Below are the code and all the weights of a small trained network. Each question names an input and a target symbol and asks about switching units off, where a switched-off unit gives its printed mean instead of its output.

import numpy as np


def w(rows, s, z=0):
    codes = np.array(rows[::2]) - 128.0
    scale = np.full(codes.shape[1], s)
    scale[-1] = z or s
    return codes * scale


def norm(h):
    return h / np.sqrt((h * h).mean(-1, keepdims=True) + 1e-5)


def f(y):
    return np.maximum(y, 0)


def softmax(a):
    e = np.exp(a - a.max(-1, keepdims=True))
    return e / e.sum(-1, keepdims=True)


def log_softmax(a):
    a = a - a.max(-1, keepdims=True)
    return a - np.log(np.exp(a).sum(-1, keepdims=True))


def net(x, mask):
    ids = ['ΔΨΩαβγζηπστφ'.index(c) for c in x.split()]
    T = len(ids)
    res = E[ids] + P[:T]
    u = 0
    for l in range(3):
        q, k, v = (norm(res) @ M[l].T for M in (Q, K, V))
        z = softmax(np.where(np.tri(T) > 0, q @ k.T / 3**0.5, -1e9)) @ v
        res = res + np.where(mask[u], z, O[l][:, -1]) @ O[l][:, :-1]
        u += 1
        y = f(norm(res) @ A[l][:, :-1].T + A[l][:, -1])
        res = res + np.where(mask[u : u + 4], y, B[l][:, -1]) @ B[l][:, :-1]
        u += 4
    return log_softmax(norm(res)[-1] @ U[:, :-1].T + U[:, -1])


Q, K, V, O, A, B = {}, {}, {}, {}, {}, {}
E = w([
[110,125,130,190],'Δ',
[103,122,126,191],'Ψ',
[105,121,129,192],'Ω',
[105,119,134,191],'α',
[109,123,132,190],'β',
[101,124,129,189],'γ',
[72,158,95,181],'ζ',
[53,128,135,136],'η',
[172,244,114,93],'π',
[161,254,105,104],'σ',
[154,59,74,76],'τ',
[127,111,234,111],'φ',
],0.0082)
P = w([
[176,165,134,254],'0',
[145,152,137,230],'1',
[129,156,137,209],'2',
[128,140,123,186],'3',
[122,141,117,166],'4',
[114,135,109,151],'5',
[110,128,104,139],'6',
[106,122,100,126],'7',
[99,120,94,110],'8',
[96,113,90,98],'9',
[97,101,88,89],'10',
],0.0071)
Q[0] = w([
[47,78,91,102],'L0H0',
[219,122,145,62],'L0H0',
[235,141,171,2],'L0H0',
],0.0085)
K[0] = w([
[219,54,79,59],'L0H0',
[150,239,168,213],'L0H0',
[147,254,180,244],'L0H0',
],0.0068)
V[0] = w([
[61,75,103,111],'L0H0',
[113,155,253,182],'L0H0',
[241,82,62,193],'L0H0',
],0.0028)
O[0] = w([
[150,243,192,71,144],'L0H0',
[128,102,104,182,170],'L0H0',
[186,2,29,64,252],'L0H0',
],0.0033,0.0014)
A[0] = w([
[185,97,79,54,211],'L0N0',
[183,121,210,139,56],'L0N1',
[253,126,108,149,121],'L0N2',
[110,160,176,85,2],'L0N3',
],0.0059,0.0026)
B[0] = w([
[22,123,230,143,254],'L0N0',
[3,57,133,168,185],'L0N1',
[105,95,110,215,239],'L0N2',
[153,138,147,102,140],'L0N3',
],0.0048,0.00077)
Q[1] = w([
[33,180,132,255],'L1H0',
[18,148,57,226],'L1H0',
[96,137,228,95],'L1H0',
],0.0081)
K[1] = w([
[52,132,91,12],'L1H0',
[71,107,11,26],'L1H0',
[112,78,254,97],'L1H0',
],0.0066)
V[1] = w([
[90,2,64,110],'L1H0',
[51,157,74,195],'L1H0',
[60,215,77,90],'L1H0',
],0.0044)
O[1] = w([
[224,18,165,105,141],'L1H0',
[76,77,76,70,253],'L1H0',
[1,45,92,184,160],'L1H0',
],0.0044,0.006)
A[1] = w([
[120,155,99,27,85],'L1N0',
[133,99,32,214,137],'L1N1',
[127,253,128,101,2],'L1N2',
[89,169,21,24,172],'L1N3',
],0.0047,0.0094)
B[1] = w([
[103,117,121,69,129],'L1N0',
[141,103,159,90,255],'L1N1',
[254,188,218,104,128],'L1N2',
[219,123,162,121,227],'L1N3',
],0.0091,0.0056)
Q[2] = w([
[193,247,110,121],'L2H0',
[50,44,198,120],'L2H0',
[35,29,93,149],'L2H0',
],0.011)
K[2] = w([
[147,128,143,242],'L2H0',
[173,112,112,14],'L2H0',
[107,124,166,2],'L2H0',
],0.0097)
V[2] = w([
[215,114,247,127],'L2H0',
[162,207,153,150],'L2H0',
[74,170,253,92],'L2H0',
],0.0069)
O[2] = w([
[234,194,220,65,123],'L2H0',
[112,201,70,46,3],'L2H0',
[121,254,210,197,47],'L2H0',
],0.007,0.004)
A[2] = w([
[108,242,10,60,199],'L2N0',
[153,255,231,189,4],'L2N1',
[186,224,72,37,92],'L2N2',
[109,226,142,253,200],'L2N3',
],0.0068,0.0037)
B[2] = w([
[126,136,156,8,202],'L2N0',
[219,175,155,100,210],'L2N1',
[79,74,145,70,176],'L2N2',
[119,199,173,115,253],'L2N3',
],0.012,0.0023)
U = w([
[214,119,76,140,103],'Δ',
[139,136,107,151,28],'Ψ',
[2,159,192,190,146],'Ω',
[154,123,112,135,43],'α',
[65,146,107,45,139],'β',
[145,107,134,114,26],'γ',
[27,31,68,166,233],'ζ',
[64,129,136,36,135],'η',
[204,216,186,112,254],'π',
[155,130,106,158,64],'σ',
[199,107,129,128,44],'τ',
[185,113,127,159,61],'φ',
],0.0091,0.0036)

Each question gives the input, a string of symbols that net reads in full, and the target symbol t.
The units are the heads (3 rows each of Q, K, V and O) and the neurons (one row each of A and B). Each row of codes is followed by its name. A weight is (code - 128) times the scale printed after its matrix; where a second scale follows, it is the last column's (O, A, B and U).
mask holds one flag per unit, layer by layer, with each layer's heads first. A switched-off unit (its flag False) gives its mean, the last column of its rows in O or B, instead of its output. The means were averaged over made-up inputs and are rounded, as every weight is.
A unit's drop is (log p(t) with every unit on - log p(t) with that unit switched off) / (log p(t) with every unit on - log p(t) with every unit switched off).
The circuit of an input: a set's keep is (log p(t) with only the set's units on - log p(t) with every unit switched off) / (log p(t) with every unit on - log p(t) with every unit switched off). Starting from the 12 units with the biggest drops (on a tie, the unit counted first), units are removed one at a time, each time the one whose removal leaves the highest keep (on an exact tie, the one counted first), for as long as the keep stays at least 0.8.
units of the circuit, in order: the units of the circuit, biggest drop first
top k neurons: the k neurons with the biggest drops, biggest first
k most important neurons of layer l: the k neurons of layer l with the biggest drops, biggest first
input γ η η ζ φ ζ π γ Ω, target η: top 2 neurons : L1N1, L2N2
input Δ ζ π φ γ, target π: units of the circuit, in order : L2H0
input ζ ζ Δ ζ π Δ, target η: units of the circuit, in order : L2H0, L2N2
input Δ ζ α η ζ α, target Ω: top 2 neurons : L2N3, L1N1
input ζ π η Δ Ω, target Ω: top 3 neurons : L1N3, L0N2, L2N3
input ζ ζ α, target ζ: units of the circuit, in order : L1N3, L2H0
input γ Ψ ζ ζ η Δ γ, target Ω: units of the circuit, in order : L2H0, L0H0, L1H0
input ζ α ζ φ, target π: top 2 neurons : L0N1, L2N1
input ζ η η ζ ζ Δ Δ φ η, target π: units of the circuit, in order : L2H0, L0H0
input α β φ η Δ ζ Δ η ζ ζ, target Ω: top 2 neurons : L2N3, L1N3
input ζ Δ η, target Ω: units of the circuit, in order : L1N3, L2H0
input Δ Δ η Δ ζ, target Ω: top 2 neurons : L1N3, L2N3
input ζ σ β, target β: units of the circuit, in order : L2H0, L1H0, L2N0
input φ π Δ Δ, target η: top 2 neurons : L1N1, L1N3
input ζ ζ Ω φ Ω ζ, target π: top neuron : L2N1
input Δ Ω ζ ζ φ ζ η, target π: 2 most important neurons of layer 2 : L2N3, L2N1
input ζ ζ φ η ζ α, target Ω: top 2 neurons : L1N1, L1N3
input η ζ ζ ζ Ω π α, target η: top 2 neurons : L1N1, L2N2
input γ Δ η ζ Δ, target Ω: units of the circuit, in order : L1N3, L2H0
input φ π Δ φ φ Δ ζ η, target Ω: most important neuron of layer 1 : L1N1
